Below is a small trained network, with its code and all its weights. Each question gives an input and a class and asks what happens when units are switched off, that is, made to give their printed mean instead of their output.

import numpy as np


def w(rows, s, z=0):
    codes = np.array(rows[::2]) - 128.0
    scale = np.full(codes.shape[1], s)
    scale[-1] = z or s
    return codes * scale


def f(y):
    return np.maximum(y, 0)


def log_softmax(a):
    a = a - a.max(-1, keepdims=True)
    return a - np.log(np.exp(a).sum(-1, keepdims=True))


def net(x, mask):
    res = np.array(x, float).reshape(1, 3) / 4 @ E
    y = f(res @ A[0][:, :-1].T + A[0][:, -1])
    res = res + np.where(mask, y, B[0][:, -1]) @ B[0][:, :-1]
    return log_softmax(res[-1] @ U[:, :-1].T + U[:, -1])


A, B = {}, {}
E = w([
[117,2,81,145,161,220,155,116,157],'x0',
[27,170,124,54,130,196,144,117,47],'x1',
[153,208,124,227,149,208,167,184,121],'x2',
],0.0088)
A[0] = w([
[93,141,125,76,128,147,123,118,114,91],'neuron 0',
[124,48,129,134,132,194,138,137,143,91],'neuron 1',
[139,250,143,105,122,31,125,140,124,102],'neuron 2',
[94,170,121,102,131,182,134,140,104,106],'neuron 3',
[216,90,126,220,130,40,120,144,174,103],'neuron 4',
[65,168,132,63,129,184,131,134,99,122],'neuron 5',
[153,196,127,221,128,210,131,138,124,113],'neuron 6',
[126,59,127,142,124,184,130,131,129,154],'neuron 7',
[137,170,133,191,138,179,135,151,136,83],'neuron 8',
[131,127,126,130,136,112,131,133,130,254],'neuron 9',
[128,46,117,140,139,184,136,130,142,85],'neuron 10',
[106,40,134,33,122,33,112,119,129,100],'neuron 11',
[136,110,154,157,123,124,138,115,126,108],'neuron 12',
],0.019,0.016)
B[0] = w([
[111,98,127,119,156,176,141,122,112,159],'neuron 0',
[87,152,116,125,141,73,111,117,66,187],'neuron 1',
[83,169,102,127,145,50,94,84,32,233],'neuron 2',
[108,95,132,114,152,182,142,117,112,178],'neuron 3',
[81,95,129,112,138,251,151,110,85,253],'neuron 4',
[118,117,138,136,111,218,134,118,115,204],'neuron 5',
[173,61,118,106,131,62,161,132,176,248],'neuron 6',
[138,189,140,125,123,103,104,105,75,200],'neuron 7',
[144,48,111,120,146,87,144,125,148,196],'neuron 8',
[243,251,202,153,57,141,76,175,211,235],'neuron 9',
[77,143,99,131,138,81,103,95,74,185],'neuron 10',
[169,32,107,118,149,73,177,136,173,219],'neuron 11',
[94,133,149,127,156,132,138,115,144,139],'neuron 12',
],0.026,0.019)
U = w([
[114,185,117,130,124,77,82,89,63,136],'0',
[188,66,125,109,129,90,190,130,160,128],'1',
[105,117,160,116,122,255,163,104,97,141],'2',
[183,208,192,155,45,134,91,156,162,254],'3',
[102,156,113,138,95,139,111,173,155,85],'4',
[108,151,132,168,109,131,138,153,128,90],'5',
[90,163,96,163,118,150,127,123,156,93],'6',
[90,150,130,144,124,142,148,163,162,86],'7',
],0.012,0.0091)

Each question gives the input, the list of numbers given to net, and the class t.
The units are the neurons (one row each of A and B). Each row of codes is followed by its name. A weight is (code - 128) times the scale printed after its matrix; where a second scale follows, it is the last column's (A, B and U).
mask holds one flag per neuron, in row order. A switched-off neuron (its flag False) gives its mean, the last column of its row in B, instead of its output. The means were averaged over made-up inputs and are rounded, as every weight is.
A unit's drop is (log p(t) with every unit on - log p(t) with that unit switched off) / (log p(t) with every unit on - log p(t) with every unit switched off).
The circuit of an input: a set's keep is (log p(t) with only the set's units on - log p(t) with every unit switched off) / (log p(t) with every unit on - log p(t) with every unit switched off). Starting from the 12 units with the biggest drops (on a tie, the unit counted first), units are removed one at a time, each time the one whose removal leaves the highest keep (on an exact tie, the one counted first), for as long as the keep stays at least 0.8.
units of the circuit, in order: the units of the circuit, biggest drop first
most important unit: the unit with the biggest drop
k most important neurons: the k neurons with the biggest drops, biggest first
drop when u is switched off: that unit's drop, to one decimal
input [-7,8,1], class 2: most important unit -> neuron 5
input [-3,2,-1], class 3: 3 most important neurons -> [neuron 4; neuron 10; neuron 1]
input [7,6,-6], class 0: 2 most important neurons -> [neuron 4; neuron 1]
input [3,1,3], class 3: units of the circuit, in order -> [neuron 2; neuron 11; neuron 4]
input [-4,6,6], class 1: 3 most important neurons -> [neuron 6; neuron 4; neuron 8]
input [2,6,6], class 1: 2 most important neurons -> [neuron 6; neuron 4]
input [3,3,3], class 3: units of the circuit, in order -> [neuron 4; neuron 2; neuron 11]
input [6,-6,-3], class 0: 3 most important neurons -> [neuron 10; neuron 1; neuron 7]
input [7,1,8], class 1: 3 most important neurons -> [neuron 6; neuron 2; neuron 8]
input [4,-6,-5], class 2: 4 most important neurons -> [neuron 4; neuron 6; neuron 2; neuron 8]
input [-3,-8,-7], class 2: 3 most important neurons -> [neuron 4; neuron 6; neuron 8]
input [7,-6,-7], class 0: 4 most important neurons -> [neuron 10; neuron 1; neuron 7; neuron 6]
input [-6,5,7], class 1: 2 most important neurons -> [neuron 6; neuron 8]
input [0,6,6], class 1: units of the circuit, in order -> [neuron 6]
input [5,3,6], class 1: 3 most important neurons -> [neuron 6; neuron 2; neuron 8]
input [-5,-2,6], class 1: 3 most important neurons -> [neuron 6; neuron 8; neuron 7]
input [-2,3,-3], class 3: 2 most important neurons -> [neuron 4; neuron 6]
input [0,4,2], class 2: 3 most important neurons -> [neuron 5; neuron 3; neuron 9]
input [3,3,5], class 1: 3 most important neurons -> [neuron 2; neuron 4; neuron 6]
input [1,-2,3], class 3: most important unit -> neuron 11
input [-4,5,-5], class 1: drop when neuron 7 is switched off -> 0.3
input [2,-3,-2], class 3: drop when neuron 5 is switched off -> 0.1
input [-3,8,5], class 2: drop when neuron 5 is switched off -> 2.5
input [0,4,-5], class 1: drop when neuron 11 is switched off -> 7.9
